Here is a tiny trained network, its code and every weight. The questions are about switching its units off for an input and a class, where a switched-off unit gives its printed mean instead of its output.

import numpy as np


def w(rows, s, z=0):
    codes = np.array(rows[::2]) - 128.0
    scale = np.full(codes.shape[1], s)
    scale[-1] = z or s
    return codes * scale


def f(y):
    return np.maximum(y, 0)


def log_softmax(a):
    a = a - a.max(-1, keepdims=True)
    return a - np.log(np.exp(a).sum(-1, keepdims=True))


def net(x, mask):
    res = np.array(x, float).reshape(1, 4) / 4 @ E
    y = f(res @ A[0][:, :-1].T + A[0][:, -1])
    res = res + np.where(mask, y, B[0][:, -1]) @ B[0][:, :-1]
    return log_softmax(res[-1] @ U[:, :-1].T + U[:, -1])


A, B = {}, {}
E = w([
[29,128,58,144,122,143,29,255,230,139,125],'x0',
[175,165,213,103,162,26,47,84,84,39,143],'x1',
[100,164,102,124,132,152,74,38,185,65,89],'x2',
[248,165,135,226,97,206,111,154,124,159,216],'x3',
],0.0089)
A[0] = w([
[37,133,100,117,125,124,52,121,191,116,124,62],'n0',
[143,124,134,118,122,124,135,2,117,121,125,60],'n1',
[88,134,141,114,123,73,124,147,106,130,129,160],'n2',
[125,118,151,111,131,59,109,115,105,119,121,72],'n3',
[123,123,137,121,130,109,94,102,130,117,129,33],'n4',
[128,125,124,124,123,141,122,118,135,126,124,2],'n5',
[183,136,148,134,123,111,75,96,114,124,135,65],'n6',
[105,131,150,112,131,72,138,69,104,114,126,79],'n7',
],0.029,0.0058)
B[0] = w([
[5,140,150,242,142,115,67,129,182,106,60,251],'n0',
[100,253,151,140,140,114,235,171,86,104,92,243],'n1',
[152,77,120,11,136,115,97,186,183,106,150,180],'n2',
[147,151,114,64,118,149,27,134,64,157,127,195],'n3',
[239,195,73,5,108,206,128,121,235,138,113,161],'n4',
[155,91,157,174,150,124,127,111,154,134,148,131],'n5',
[189,58,122,187,129,99,130,58,182,91,181,201],'n6',
[88,90,123,74,118,150,29,35,47,160,97,214],'n7',
],0.015,0.028)
U = w([
[42,46,66,74,140,115,196,142,146,172,77,103],'0',
[155,124,160,124,134,94,117,81,69,114,163,3],'1',
[120,133,131,80,138,112,75,83,95,109,117,67],'2',
[128,100,137,111,141,89,84,209,132,124,169,68],'3',
[137,101,67,184,77,225,169,216,128,253,183,232],'4',
[141,182,150,142,135,120,185,79,83,100,127,164],'5',
[196,132,150,180,126,101,104,90,129,82,202,159],'6',
[62,111,123,158,146,116,83,154,170,118,101,154],'7',
],0.011,0.005)

Each question gives the input, the list of numbers given to net, and the class t.
The units are the neurons (one row each of A and B). Each row of codes is followed by its name. A weight is (code - 128) times the scale printed after its matrix; where a second scale follows, it is the last column's (A, B and U).
mask holds one flag per neuron, in row order. A switched-off neuron (its flag False) gives its mean, the last column of its row in B, instead of its output. The means were averaged over made-up inputs and are rounded, as every weight is.
A unit's drop is (log p(t) with every unit on - log p(t) with that unit switched off) / (log p(t) with every unit on - log p(t) with every unit switched off).
The circuit of an input: a set's keep is (log p(t) with only the set's units on - log p(t) with every unit switched off) / (log p(t) with every unit on - log p(t) with every unit switched off). Starting from all 8 units, units are removed one at a time, each time the one whose removal leaves the highest keep (on an exact tie, the one counted first), for as long as the keep stays at least 0.8.
units of the circuit, in order: the units of the circuit, biggest drop first
k most important neurons: the k neurons with the biggest drops, biggest first
drop when u is switched off: that unit's drop, to one decimal
input [-6,1,7,8], class 5: units of the circuit, in order -> n1
input [-1,0,-5,-1], class 3: units of the circuit, in order -> n0; n7; n1
input [0,2,3,-2], class 2: units of the circuit, in order -> n7; n4
input [3,2,1,6], class 6: 2 most important neurons -> n0; n1
input [-8,8,-8,5], class 1: 2 most important neurons -> n7; n6
input [-2,-2,-5,-5], class 2: 2 most important neurons -> n0; n1
input [-5,0,3,8], class 5: 2 most important neurons -> n1; n2
input [-2,-8,2,0], class 4: units of the circuit, in order -> n0; n7
input [-2,-3,-1,-2], class 0: 3 most important neurons -> n0; n1; n6
input [-5,-3,-2,6], class 5: 3 most important neurons -> n0; n2; n3
input [3,-2,-7,0], class 4: 2 most important neurons -> n0; n7
input [-3,-5,3,-5], class 5: 2 most important neurons -> n0; n2
input [-2,-8,2,3], class 4: 2 most important neurons -> n0; n1
input [2,-2,-5,8], class 4: units of the circuit, in order -> n0
input [-1,-6,2,7], class 4: 2 most important neurons -> n0; n1
input [-1,0,-2,7], class 6: 2 most important neurons -> n1; n0
input [-3,-4,-1,-2], class 5: 3 most important neurons -> n0; n2; n7
input [-6,-2,-2,8], class 6: 2 most important neurons -> n6; n7
input [2,7,-8,5], class 6: drop when n6 is switched off -> 0.1
input [-3,7,2,6], class 6: units of the circuit, in order -> n6
input [-3,7,-8,5], class 6: drop when n6 is switched off -> 0.9
input [0,8,7,8], class 6: drop when n1 is switched off -> 0.0
input [-7,4,3,2], class 5: drop when n1 is switched off -> 5.1
